Each row is followed by its class.
[ 171 -209 -372   58  187 -220  251 -457  469 -403 -130 -208  225   27
   53  -61 -109  105  164  -63 -144  -31    8  451   71  111  254   12
   36  221   50  118 -147 -370  150]
K
[  62  -71  -48  -83   26    3  239  119   62  121   21 -208  -28 -128
   58  220  -59   16  204  -53  -42  352  -98  166  189  114  166   29
   71  271    4  259   65  330 -240]
X
[ 130 -251 -224   55  124  -82  125 -147  212   28  -87 -136  275 -178
  -43  101   81  141  150  116  -60   48   86  241   60  112  116   60
   77    4  182  145  -97 -238   22]
X
[  98 -222 -221   69   23  -27   12 -272  315   32   14   54  223  -35
   69   72 -241  -40   27  244 -108  -52   62  168  -64  -93   15  157
  -71 -216  112  177 -163 -278  -10]
A
[  91  226 -580 -135  387  268  412 -486 -167  -86 -157   23  203 -504
   44  -81  -67 -132  255 -332   57  182  379   68  -13  496   10 -133
  -19   -4  103  153 -257 -497  655]
J
[  80 -227 -212  134   91  -18  139 -251  320   19   87   44  262  -34
  136  128 -107  -18  221  141 -121  -35  236  142  -55  -86  230  -37
   44    3   71  162  -90 -125   -1]
N
[ 172 -238 -171  122  133  -57  165 -267  143   35   32  -52  185 -137
   79  108   50   98  149  -60  -82   33  166  113   27   12  212 -121
   54   44   -3  189  -73 -155   78]
B
[ 127 -270 -207  136  115  -79  137 -285  300   14   21 -102  264 -131
  110  119   25   44  190   94 -113  -50  160  199   61  -67  257  -53
   65   78  101  137  -49 -239    5]
P
[  91 -224 -163  121  107    3   88 -254  371  -15    9   11  126  -87
   88   28  -39   21  140   22  -96 -116  168   52    7  -27  188  -89
   33  -15   -1   48  -48  -54   16]
Y
[ 152 -221 -215  100   98  -24  106 -316  286  -23   29  -70  202 -161
  109   45   31   84  138  -59 -168   20  180  145   13  -52  221  -93
   65  123   11  228  -56 -120    4]
C
[-126  150  440  328 -496  193   68  651   95  524  431   54 -899 -251
  -84  206 -393 -327  156 -265    0   37  202  107   76  -19 -583 -186
   21 -608 -339  -92   59  408 -223]
X
[   1  289 -286 -109  -81  141 -551 -111  396 -411   49  421 -223    2
 -226 -305 -545 -246 -165 -156   19  210  454 -306 -338   -9 -417 -131
 -398 -773 -453   -7 -177  267   56]
R
[ 140 -182 -250   28  143  -58  145 -306  232  -73    5 -131  300 -150
  101   35  183   50  183   44 -125   52  179  106   94  -17  377  -95
   52  160   49  119  -27 -179   62]
C
[  16 -180  -41   65  103   27  121  295  289   52  -82  -70   10   12
   -8  181   96  -11  297  190  118  182  -66   93  232   98  178  139
  -46  162   20   80   25  196 -421]
K
[ 199 -250 -176   84  116  -18   74 -330  241  -11   76   39  113 -112
   45   71  -36   -8  127  -18 -136 -103   99   74   33  135  118 -146
   91   45   49  150 -102 -152  160]
J
[ 124 -239 -212  163   75  -89   89 -340  370   55   59  -93  176 -157
   97   80   25   -5   53   62 -101    9   51  154   66 -194  156   26
  -46   10  -14  398 -134 -187  -33]
X
[-103  -61  -46  -16  133   38   55  263  176  108  -67   62   96   49
  -48  132  -52  -58  212  277  211  231  -84   43  125  104  -62  181
  -65  134   -6   33  -88  173 -334]
U
[  37 -148 -260   35  150  176  185 -211   56  -84   -3  151  231 -109
  104  144 -108   10  178   53 -101   19  246  -37  -54  116  246 -142
   18  -37  -35  128  -70   48  161]
B
[ 183 -320 -153  104  109 -106  150 -179  271   92  -28 -149  188 -142
   20  100  126  115  198  101  -80   47  142  189   58   14  130  -66
  119   62  124   92  -35 -187  -29]
N
[ -73 -127 -172   79   98   68  160  287  506  -37 -122  -76   62 -124
    6  145   88  -63  311  142   73  165  -29  151  248   67  276   77
  -14  156 -146    4  -22  217 -289]
C
[  22 -134 -132   -2  124   64  129  122  223   78  -93   21   82    4
   69  150  -38  -73  234  158  100  177  -42   16  165  131  194  134
  -73   87   89   98  -32  146 -286]
K
[  26 -116 -458  -16  329 -265  308  336 -112 -545 -473 -104  501   41
 -273  -21  304  258  508  251  614  214  247  188  -92  262 -247  138
  114 -161  452 -713 -230 -709  246]
F
[ -18  -90 -119  -11  127   72   97  244  277    5 -115   54   14   41
  -42   89   -6 -112  226  227  215  182 -124   60  152  140  125  198
  -99   99  -49   13  -37  163 -245]
U
[  88 -151  -14  -10   92   39  102  125  210  149  -58  -75  -61  -15
   21   88  -35  -27  167   34  125  215 -184   27  198   76   11  121
  -34  202  -13  283   18  186 -357]
Y
[ -28 -203   69  -45  -16 -106  -26  299  348   16  128  -21  -26  300
  -52  184 -204 -163  122  458  177   46 -103   59  196 -264  385  224
 -207  -19  -72  223   17  203 -427]
F
[ 101 -294 -168  164   77 -117  167 -274  276  -14   94  -80  230  -77
   72  157  -70   79  146  160  -95   -5   76  197   48 -102  209  -42
   17  -46   80  211  -94 -148  -33]
N
[ 139 -165 -103  -58  212   70  147  307   97  -52 -177 -101  -97   39
 -174   90  320  -20  394  101  330  342 -145  198  176  409  134  141
  -52  147   45   89   73  147 -211]
Q
[  90 -218  -38   22  147   94   91  253  262   13 -104   18 -140   62
  -64  128   29  -77  255  204  234  190 -124   77  144  159    6  143
  -67  120   -9  164  -17  189 -300]
Q
[  47 -247  -96  188   71  -86  137 -203  200  169   75 -138  263 -200
   57  183   47  202  189   71 -140   10  165  252  -41  -70  -30  -15
  146   25  131  137  -48 -154  -67]
A
[ 159 -239 -176   67  112  -49  165 -307  163   69   64  -70  124 -117
  135   99  -10   63  156  -49 -114  -22  188   59  -30   -5  259 -157
   74  -35   -5  160  -62 -136   93]
F
[ 103  181 -223  -50 -240 -233   14 -360  150  105  258 -449  357  -71
  237   91 -328   -6  245  -21 -460   95  309  138 -184 -129   63 -155
  291 -272   55  130  107 -328  199]
F
[  91 -186 -164  105   62  -34  137 -227  200   67   49  -51  189 -101
  154  139    0   -1  145  103 -101   21  200   57   37 -102  206  -55
    8   13   71  137  -29  -65  -18]
X
[ 116 -269 -125  152   84  -58  121 -292  264  141  109  -79  190 -204
   91   88   56  148   85   -6 -189   38  142  164   -7 -154   93 -101
   19   34  -33  347  -97  -77 -110]
N
[  67  -57 -263   29  113  -19  121 -350  161  -97   61  -12  238  -72
  139   52 -115  -35  121    3 -110   14  178   18  -27   -2  184 -115
  -25  -82   -6  132 -127 -204  153]
C
[  87 -237    9  -23   46   66  154  227   65  225  -59  -53  -44   -7
    8  244   61   32  253   50  156  228  -37  -70  188   53  125  -22
   56  102  125  177  106  319 -321]
Y
[  65 -417  -64  -69  196 -160  -93  -95  259  -73   21  -53  222  254
 -201  121   12  238   53  477  -54 -113   35  308  -67  -75  -84  130
  -40   -4   98  194 -110 -238 -230]
X
[ 202 -359 -168 -334   61  145   69 -880 -524  461   52  206  201  388
  365  100 -507 -267  129 -274 -134  170   70 -334 -375  369 -199 -362
  451   40  700  632  -38  -84  238]
P
[  52  -60  -78  -46   89  187  116  256  180   74 -146   53 -105  -49
   57  103   38 -119  259  -14  129  192   61 -132  148  212  188   -9
   41  141   25  -44   89  296 -179]
C
[ -58 -165  -90  -53  106   44  174  200   88  118 -119  -43   95   70
  -19  202  -26  -23  248  250  199  212 -235   86  187  146   31  147
   32  178  131  140   -9  131 -277]
J
[ -24 -260  -99  -38  232   64  261  138  170  -19  -62   73  -19  181
  -44  156  -81 -137  347  121  263   65 -173   99  119  332  192   59
   37  146  133   37  -71  147 -131]
J
[ 127 -253 -243   56  128  -42  149 -246  295  -26    1   18  267  -79
   65   81   -8   55  161  127 -106  -10  200  183   24   -1  285  -46
   32   28   12   86  -95 -165   74]
B
[ 132 -102 -265  -70  183   63   80  132  357 -176 -145   33   60   21
    1   43  -39 -110  238  116  143  181  -53    7  116  125  236  168
 -142  104  -92   86  -57   93 -185]
U
[ 175 -229 -188  124  120  -38  117 -278  227  -30    9  -80  118 -163
   69   58   32   36  123  -60 -126   17  129  138   56   -7  181  -47
  -11   89   10  228  -97 -151  -10]
K
[   4   -9  -80  -59  115   73   71  238  229   17  -90   31    6   -1
   32   54   -6 -159  203   30  155  197 -117   -4  168  158  151  101
  -84  240 -107   75   25  234 -212]
P
[ 235 -213 -251  272  -71  -81  248  -88  383  303  187  -70  510 -247
  386  333 -255  -13  463   20 -156   80  317  -39  112   -4  201  -96
   99 -128  316  181   17   -2 -154]
J
[ 185  -70 -206  105  -39   -4 -164 -483  299  149  162  180  186   36
  185   27 -430  -42  -66  142 -231   27  231   55 -201 -230   26   97
 -166 -160 -172  396 -146 -256  -69]
R
[ 102  -96 -103   60   75  -66  111  106  339 -137   55  -83   63  -37
  -25   74  100  -34  252  137   -1   37  175   61  113   33  113  -20
    7   13   10   -8  -17   -8  -74]
X
[  98 -271 -236   68  148  -63  100 -299  243  -83  -39 -189  249 -140
   69  112   84  131  200   64 -125   50  146  146   42   -6  253 -130
   57    3   41  174  -45  -98  -28]
Q
[-188 -117 -143   73  134   10  226  151  113  166   57 -132  373  -49
   49  413    2  -17  360  503  126  287  -97  172  255  165 -172  152
   71 -139  505  113 -128   63 -380]
C
[ 172   73 -186  -58   16  115  -74 -134  376 -338   51  354 -140  218
  111 -190 -298 -235   30  -49 -112 -246  373 -161 -317  -94  142  -76
  -85 -145 -218 -243  -72  -91  281]
C
[  21 -183  -49  -22  122   17   90  162  212   80  -29  -35   49   -1
  -10  122   41  -50  194  148  124  180 -124   56  175   85  140  107
  -17  160   65  171   10  203 -293]
N
[ 133 -221 -210   83  132  -97  131 -317  188 -143   52 -114  267  -70
   42   79  -19  114  164   73  -89   23  163  172   44  -63  190   -8
  -31   -9   98  286  -91 -281  -39]
A
[ 118  -73  -89  -15  110  -63 -172  -49  470  105 -100 -176  102  -65
  100  -71   16 -188 -140  165  -23  210 -277  105  211 -189 -156  372
 -181  389   43  510  -88  126 -411]
F
[  80 -119 -162   48  171  109  168  188  260    9 -127  -55   74 -103
   39  164   34  -21  294   41  140  212   24  -71  183  241  245   62
  -38   78   38   73   52  244 -234]
R
[   2 -128 -108   49  101   88  104  156  338   94  -78   -3   70  -60
   99  153   -9 -103  227  189  119  223  -51   68  198  -13  165  148
  -89  213   -8  237  -21  262 -342]
Q
[ 237 -291 -321  107  229    8  488 -164  189 -168  -65  201  132 -121
  222   95  206  117  480   45  134 -167  288   50  106  320  303 -234
  273  178  149 -528  -22 -344  391]
F
[  71 -392 -306   44  193  -66  382 -121  175  -72   15 -154  339  116
   73  219  241   21  540  182  173   26   41   67   93   78  451 -116
  114    5  157  116   40 -181   24]
U
[  44  -70 -145  -30   86   81   82  115  186   13  -66  147  -74   32
   -7   63  -80 -199  154   96  250  205  -64  -18  128  153   97   59
 -228 -152  -45   69  -46  138 -128]
P
[  26 -259  -91   68  117   70  115  225  379  108 -114  -31   57  -38
  -40  151   63  -25  238  235  111  200  -86  195  212   82  141  195
  -36  164  103  252  -13  194 -418]
N
[ 158 -138 -262  195   52  -60  162 -356  344   -3  122  -34  275 -197
  194   87 -193   41  178  -63 -194  -85  284  158    1 -123  256  -65
    0   -1  -27  217 -113 -253   84]
U
[  73 -104 -134    1   13 -205  206 -396   26  196  169 -275  325 -196
  154   87  115    2   35 -103 -228  -22   93  100    3 -131   65 -137
  217  -17  311  244 -137 -290  218]
X
[ 130 -242 -259   89  132 -101   92 -282  434  -27   16 -122  302  -74
   86   88  -37   25  170  144 -143   32  163  191   80  -85  196  -11
   15   31   19  264 -113 -207  -65]
B
[  76 -193 -296   65   88  -16  -23 -124  415   80   -2  -25  288   29
  -48   37  133 -159  167  395   50  106   12  214   16 -122   90  236
 -182 -187   -1  381 -198 -385 -129]
C
[  45 -126 -116  -26  147   86  119  179  229   32  -90  -22   13  -13
   15  142   46  -89  319   94  148  220  -25   39  160  207  186  109
  -34  125    5   73   56  179 -244]
A
[ -87 -157 -412  276   38    6   85 -162  762 -119 -129  261  520 -199
  117  150 -313   16   79  312 -113   76  167  357   66 -112   -9  197
  -26   67  196  139 -343   38 -101]
C
[  67  -19  121  -30 -125  169  -63  193  -44  488  124  323 -221  250
  279  236 -394 -351  373    2  -58  -76  535 -492 -189  205  285 -275
  192 -398  -51 -387   55   35  -82]
X
[ 243 -258 -141  -24  130   -5   23  -32    3  139  -46  -98  169 -167
   40  172  111   54  364   35  -31  187  494 -181   22   89  228 -274
  107  -60   62  -72   66 -130 -112]
P
[  56 -174  -63  198  133   44  139  173  386   84 -175 -181  -11  -85
  -11  205  193   79  235  231  141  257 -136  109  252   53    2  208
  -74   65   93  298   43  132 -463]
A
[ 182 -230 -188   42  109  -14  110 -297  232   57  -23  -62  174 -178
  110   57   35   76  116   30 -157    1  191   81   20  -17  261 -114
   41   62  -26  185  -83 -162   60]
Q
[ 150  -54 -110 -306   91  -16    7  145   40   86  -69   34  -51   89
    5   36  -24  -50  140  -78  204  291 -126 -279   32  138  187   40
   -1  -16   35  118   39  221 -165]
X
[  40 -134  -15    3   82   60  -26  257  322   96  -62    0 -124   -8
   31   59   19 -121  161    0  113  145  -74  -60  147   62  182   53
  -99  142 -250  142   35  327 -315]
F
[ -12 -104 -146 -129  173   30   57  146  206   82 -134 -156  110  -12
   45  115   50  -57  225   74   95  240  -64   21  136   87  242  113
   -4  196   10  196   29  209 -291]
F
[  19 -183 -104   74  143   43  189  224  329  -28 -180  -62   62  -12
  -49  126  110   77  246  175  146  218 -137  167  177  105  157  192
    8  260   61  150  -11  212 -353]
U
[  22 -146  -69   11  118   82  169  266  201    1  -95    0  -53   30
  -47  135   59  -68  289  168  193  158 -124   60  155  178  111  109
    8  145   48   -9   23  199 -234]
J
[ 122 -270 -299   89  156 -116  158 -249  280  -40  -15 -126  384  -63
   98  146   95   72  305  118  -76   50  162  194   68   -3  274  -16
   50  101  127  148  -81 -253  -36]
K
[ 157 -222 -234    9  110  -28  125 -339  172   83   76  -35  230 -155
   85   73    5    2  167   16 -100  -20  170  -26   20   -5  332 -152
   26  -51    6  187  -63 -177  123]
J
[ 137  -18   33 -209 -162  159  -90  -11 -178  511  103   91 -360  -82
   54 -109 -128 -153  -83 -502  114  137 -203 -260   24  -98 -174  -62
   16  -71 -266  665   41  -34  -59]
B
[  92 -233 -193  122  120  -25  125 -264  341   17   -2  -73  228 -106
   89   59   57   75  194   76 -143    2  194  151    4  -46  261  -52
   60  127  -11  139  -44  -74  -54]
U
[ 140 -205 -233  114  113  -49  185 -303  301  -12   17  -67  246 -139
  113   93   19  100  194   62 -114  -10  179  145   56  -46  256  -58
   51   28   76  130  -63 -169   14]
Y
[ 108 -159  -58   12   88  127   64   39  314  129  -53   14 -118  -34
   58   66  -85  -96  128   28    9  117  -51   51  149   39  152   97
  -58  240  -41  292   27  229 -304]
J
[  39 -104 -126    6  121   49  101  161  210   19  -68  -17   42   -4
   -5  125   59  -58  227   39  156  232  -67   26  161  156  188   94
  -48  114  -13  133    3  196 -244]
R
